Below is a small trained network, with its code and all its weights. Each question gives an input and a class and asks what happens when units are switched off, that is, made to give their printed mean instead of their output.

import numpy as np


def w(rows, s, z=0):
    codes = np.array(rows[::2]) - 128.0
    scale = np.full(codes.shape[1], s)
    scale[-1] = z or s
    return codes * scale


def f(y):
    return y / 2 * (1 + np.tanh(0.7978845608 * (y + 0.044715 * y**3)))


def log_softmax(a):
    a = a - a.max(-1, keepdims=True)
    return a - np.log(np.exp(a).sum(-1, keepdims=True))


def net(x, mask):
    res = np.array(x, float).reshape(1, 6) / 4 @ E
    y = f(res @ A[0][:, :-1].T + A[0][:, -1])
    res = res + np.where(mask, y, B[0][:, -1]) @ B[0][:, :-1]
    return log_softmax(res[-1] @ U[:, :-1].T + U[:, -1])


A, B = {}, {}
E = w([
[60,113,174,66,172,88],'x0',
[84,107,218,208,40,94],'x1',
[109,142,83,200,224,35],'x2',
[168,143,237,166,227,198],'x3',
[192,2,142,115,121,75],'x4',
[197,232,166,109,121,52],'x5',
],0.0086)
A[0] = w([
[64,69,147,179,121,178,89],'n1',
[157,125,167,61,117,177,77],'n2',
[123,90,49,101,194,197,123],'n3',
[159,139,171,105,207,170,110],'n4',
[203,156,52,200,123,194,237],'n5',
[170,80,124,121,125,95,19],'n6',
[121,129,63,154,238,97,88],'n7',
[70,88,109,121,148,157,80],'n8',
[72,200,64,124,117,151,94],'n9',
[207,47,108,59,181,103,117],'n10',
[145,137,198,154,153,144,69],'n11',
[166,182,178,77,126,70,47],'n12',
[169,144,145,225,170,192,107],'n13',
[74,120,172,197,112,88,99],'n14',
[129,127,151,108,92,155,9],'n15',
[159,151,183,131,191,162,10],'n16',
[174,138,123,86,118,90,16],'n17',
[38,132,172,31,186,107,205],'n18',
[136,140,151,74,90,153,34],'n19',
[79,184,140,150,110,154,94],'n20',
[55,208,113,131,163,162,53],'n21',
[105,82,73,103,186,191,101],'n22',
[126,141,154,72,91,167,60],'n23',
[99,158,46,60,66,61,56],'n24',
[156,94,128,87,157,112,51],'n25',
[72,165,173,90,187,152,127],'n26',
[152,122,119,50,101,172,104],'n27',
[179,176,148,90,135,98,138],'n28',
[187,41,168,163,99,68,46],'n29',
[131,115,116,254,181,76,49],'n30',
[87,78,118,141,142,159,3],'n31',
[162,107,172,121,77,211,124],'n32',
[186,173,106,57,165,112,139],'n33',
],0.011,0.0036)
B[0] = w([
[132,177,130,188,112,116,208],'n1',
[106,147,73,97,152,78,200],'n2',
[113,144,189,183,109,83,226],'n3',
[119,47,72,172,147,146,235],'n4',
[189,100,182,77,59,111,233],'n5',
[84,143,147,100,167,190,152],'n6',
[123,164,60,82,148,71,232],'n7',
[152,167,128,192,101,164,174],'n8',
[112,104,143,84,152,172,216],'n9',
[97,143,180,78,137,177,231],'n10',
[122,77,100,177,131,140,200],'n11',
[137,184,127,202,113,137,207],'n12',
[153,86,117,116,133,128,233],'n13',
[128,120,145,102,123,75,217],'n14',
[111,132,94,120,143,97,146],'n15',
[132,56,86,164,171,148,210],'n16',
[107,141,149,157,145,142,148],'n17',
[252,99,138,86,40,102,255],'n18',
[106,150,67,128,142,103,169],'n19',
[89,130,181,93,147,171,193],'n20',
[92,154,185,76,147,186,219],'n21',
[107,168,173,181,116,116,210],'n22',
[105,164,86,110,163,85,185],'n23',
[124,5,68,203,169,174,243],'n24',
[118,114,151,100,128,150,153],'n25',
[140,108,133,103,122,144,223],'n26',
[114,153,75,122,148,82,198],'n27',
[128,177,170,197,125,149,203],'n28',
[99,146,190,92,146,193,219],'n29',
[120,165,66,79,146,90,243],'n30',
[116,182,98,172,120,155,156],'n31',
[117,149,67,91,141,83,230],'n32',
[106,141,201,163,82,92,218],'n33',
],0.011,0.0081)
U = w([
[126,11,54,177,164,169,101],'0',
[110,190,43,53,165,52,99],'1',
[84,149,175,38,151,229,106],'2',
[135,210,147,241,81,121,107],'3',
[127,123,155,116,83,81,253],'4',
[232,90,126,47,12,110,96],'5',
],0.011,0.014)

Each question gives the input, the list of numbers given to net, and the class t.
The units are the neurons (one row each of A and B). Each row of codes is followed by its name. A weight is (code - 128) times the scale printed after its matrix; where a second scale follows, it is the last column's (A, B and U).
mask holds one flag per neuron, in row order. A switched-off neuron (its flag False) gives its mean, the last column of its row in B, instead of its output. The means were averaged over made-up inputs and are rounded, as every weight is.
A unit's drop is (log p(t) with every unit on - log p(t) with that unit switched off) / (log p(t) with every unit on - log p(t) with every unit switched off).
The circuit of an input: a set's keep is (log p(t) with only the set's units on - log p(t) with every unit switched off) / (log p(t) with every unit on - log p(t) with every unit switched off). Starting from the 12 units with the biggest drops (on a tie, the unit counted first), units are removed one at a time, each time the one whose removal leaves the highest keep (on an exact tie, the one counted first), for as long as the keep stays at least 0.8.
units of the circuit, in order: the units of the circuit, biggest drop first
top k neurons: the k neurons with the biggest drops, biggest first
drop when u is switched off: that unit's drop, to one decimal
input [5,-6,-1,4,7,6], class 2: units of the circuit, in order -> [n10]
input [4,3,4,0,1,-1], class 1: top 2 neurons -> [n5, n30]
input [2,-1,-2,4,-1,0], class 0: units of the circuit, in order -> [n4, n16]
input [-1,1,-5,5,-5,3], class 0: units of the circuit, in order -> [n16, n4]
input [-7,-2,7,3,-1,2], class 1: top 2 neurons -> [n7, n30]
input [-4,-8,0,-2,-2,2], class 4: units of the circuit, in order -> [n5, n18, n33]
input [4,5,-5,-5,-6,1], class 2: top 2 neurons -> [n20, n9]
input [-6,4,7,-6,3,5], class 1: top 4 neurons -> [n30, n4, n18, n16]
input [-8,-8,-7,7,7,-7], class 4: units of the circuit, in order -> [n3, n5, n22, n18]
input [-5,0,1,-2,-5,0], class 2: top 2 neurons -> [n18, n9]
input [8,-6,3,-3,5,8], class 3: units of the circuit, in order -> [n12, n28]
input [5,-5,3,-7,3,8], class 3: top 2 neurons -> [n33, n12]
input [-7,-3,-2,-2,-2,-6], class 5: top 3 neurons -> [n5, n28, n12]
input [-4,-8,-4,-1,-7,5], class 4: top 4 neurons -> [n33, n5, n10, n29]
input [7,-1,-6,3,-3,-1], class 5: units of the circuit, in order -> [n18]
input [-6,3,6,7,-3,-3], class 0: top 4 neurons -> [n18, n13, n16, n11]
input [-5,-8,-6,-2,-7,2], class 4: top 3 neurons -> [n5, n33, n3]
input [8,2,0,7,5,5], class 5: top 4 neurons -> [n18, n24, n26, n10]
input [3,-5,8,-7,8,-6], class 1: top 3 neurons -> [n7, n30, n4]
input [-5,-3,-5,1,-1,7], class 3: units of the circuit, in order -> [n28]
input [3,-1,-4,4,-4,3], class 0: top 3 neurons -> [n4, n16, n5]
input [7,6,-3,-3,-6,8], class 3: top 3 neurons -> [n12, n28, n5]
input [0,-4,0,-8,-8,-7], class 0: top 3 neurons -> [n24, n10, n29]
input [4,-7,-7,-7,-7,-7], class 0: drop when n5 is switched off -> 0.1
input [1,-8,-1,-2,5,2], class 4: drop when n33 is switched off -> 0.5
input [5,-4,-2,-6,7,6], class 2: drop when n29 is switched off -> 0.1
input [1,1,8,7,-3,4], class 1: drop when n7 is switched off -> 3.6
input [-6,1,2,3,4,1], class 5: units of the circuit, in order -> [n5]
